Below are the code and all the weights of a small trained network. Each question names an input and a class and asks about switching units off, where a switched-off unit gives its printed mean instead of its output.

import numpy as np


def w(rows, s, z=0):
    codes = np.array(rows[::2]) - 128.0
    scale = np.full(codes.shape[1], s)
    scale[-1] = z or s
    return codes * scale


def f(y):
    return np.maximum(y, 0)


def log_softmax(a):
    a = a - a.max(-1, keepdims=True)
    return a - np.log(np.exp(a).sum(-1, keepdims=True))


def net(x, mask):
    res = np.array(x, float).reshape(1, 5) / 4 @ E
    y = f(res @ A[0][:, :-1].T + A[0][:, -1])
    res = res + np.where(mask, y, B[0][:, -1]) @ B[0][:, :-1]
    return log_softmax(res[-1] @ U[:, :-1].T + U[:, -1])


A, B = {}, {}
E = w([
[73,195,138,245,174,131],'x0',
[212,114,197,146,183,167],'x1',
[60,232,189,9,182,116],'x2',
[86,133,60,58,154,255],'x3',
[131,126,127,128,127,125],'x4',
],0.0091)
A[0] = w([
[117,83,74,200,93,157,67],'n0',
[120,150,174,158,84,14,86],'n1',
[116,207,136,193,118,158,73],'n2',
[153,167,132,118,118,225,253],'n3',
[103,211,173,56,142,103,118],'n4',
[110,170,135,188,131,148,128],'n5',
[91,172,95,195,186,117,63],'n6',
[111,228,158,123,216,111,50],'n7',
[30,143,56,120,133,255,122],'n8',
[177,102,15,228,37,98,12],'n9',
[16,103,74,133,86,73,93],'n10',
[184,101,209,146,213,168,175],'n11',
[120,82,163,124,159,240,179],'n12',
[194,117,142,97,78,47,151],'n13',
[44,179,145,73,198,44,82],'n14',
[167,157,150,172,95,103,155],'n15',
[112,57,157,186,149,169,88],'n16',
[137,149,152,47,119,100,57],'n17',
[132,145,203,162,137,49,224],'n18',
],0.01,0.004)
B[0] = w([
[171,157,96,153,214,129,201],'n0',
[135,187,122,140,130,182,220],'n1',
[97,46,86,89,109,110,179],'n2',
[123,191,129,109,98,81,204],'n3',
[169,80,79,165,152,149,232],'n4',
[83,71,67,65,2,110,178],'n5',
[140,61,54,111,70,122,186],'n6',
[155,115,103,121,186,139,211],'n7',
[127,191,120,166,111,139,249],'n8',
[184,114,120,115,163,139,249],'n9',
[59,134,239,49,196,14,203],'n10',
[53,104,180,71,145,57,207],'n11',
[135,169,121,91,105,121,198],'n12',
[126,172,88,93,102,136,203],'n13',
[196,114,101,137,156,137,235],'n14',
[92,159,127,109,119,147,186],'n15',
[155,154,159,133,195,128,174],'n16',
[122,59,142,153,135,198,183],'n17',
[142,214,107,91,103,150,233],'n18',
],0.0092,0.011)
U = w([
[203,104,108,174,240,151,41],'0',
[144,148,129,126,126,99,254],'1',
[142,234,123,139,97,135,44],'2',
[83,122,201,100,201,8,105],'3',
[149,36,79,95,19,126,163],'4',
[130,94,176,177,72,125,142],'5',
],0.011,0.0093)

Each question gives the input, the list of numbers given to net, and the class t.
The units are the neurons (one row each of A and B). Each row of codes is followed by its name. A weight is (code - 128) times the scale printed after its matrix; where a second scale follows, it is the last column's (A, B and U).
mask holds one flag per neuron, in row order. A switched-off neuron (its flag False) gives its mean, the last column of its row in B, instead of its output. The means were averaged over made-up inputs and are rounded, as every weight is.
A unit's drop is (log p(t) with every unit on - log p(t) with that unit switched off) / (log p(t) with every unit on - log p(t) with every unit switched off).
The circuit of an input: a set's keep is (log p(t) with only the set's units on - log p(t) with every unit switched off) / (log p(t) with every unit on - log p(t) with every unit switched off). Starting from the 12 units with the biggest drops (on a tie, the unit counted first), units are removed one at a time, each time the one whose removal leaves the highest keep (on an exact tie, the one counted first), for as long as the keep stays at least 0.8.
units of the circuit, in order: the units of the circuit, biggest drop first
top k neurons: the k neurons with the biggest drops, biggest first
drop of u: that unit's drop, to one decimal
input [-4,-5,3,8,0], class 2: units of the circuit, in order -> n8
input [-7,-8,-2,-8,5], class 2: units of the circuit, in order -> n1; n13
input [3,5,3,4,3], class 3: top 4 neurons -> n11; n18; n1; n13
input [2,-5,0,4,-3], class 3: top 4 neurons -> n10; n18; n1; n13
input [6,6,8,-3,-2], class 0: top 4 neurons -> n7; n4; n14; n10
input [-6,-1,5,4,-4], class 4: top 3 neurons -> n0; n17; n10
input [8,-2,7,1,3], class 4: top 3 neurons -> n5; n6; n2
input [5,3,8,5,-3], class 0: top 2 neurons -> n7; n4
input [8,-2,-3,1,-5], class 4: top 2 neurons -> n5; n6
input [3,5,8,7,0], class 0: top 4 neurons -> n4; n7; n14; n18
input [-2,-5,-7,-6,-7], class 0: top 2 neurons -> n9; n0
input [-1,-5,-3,-7,-1], class 2: units of the circuit, in order -> n1; n18
input [8,7,1,-5,-4], class 4: units of the circuit, in order -> n5; n6
input [-4,-8,-5,-3,-7], class 3: units of the circuit, in order -> n10
input [4,-3,0,-5,4], class 2: top 3 neurons -> n1; n18; n11
input [-1,4,-1,4,1], class 2: units of the circuit, in order -> n12; n3
input [8,-3,-6,-5,2], class 4: top 3 neurons -> n5; n6; n2
input [8,2,-6,7,8], class 1: top 2 neurons -> n0; n16
input [-2,-6,-1,-6,2], class 2: top 2 neurons -> n1; n11
input [-5,8,-7,-2,-2], class 3: units of the circuit, in order -> n11
input [0,-3,-7,0,-6], class 0: drop of n1 -> 0.0
input [2,6,3,7,0], class 2: drop of n10 -> 0.8
input [4,1,7,-7,-2], class 0: drop of n8 -> 0.1
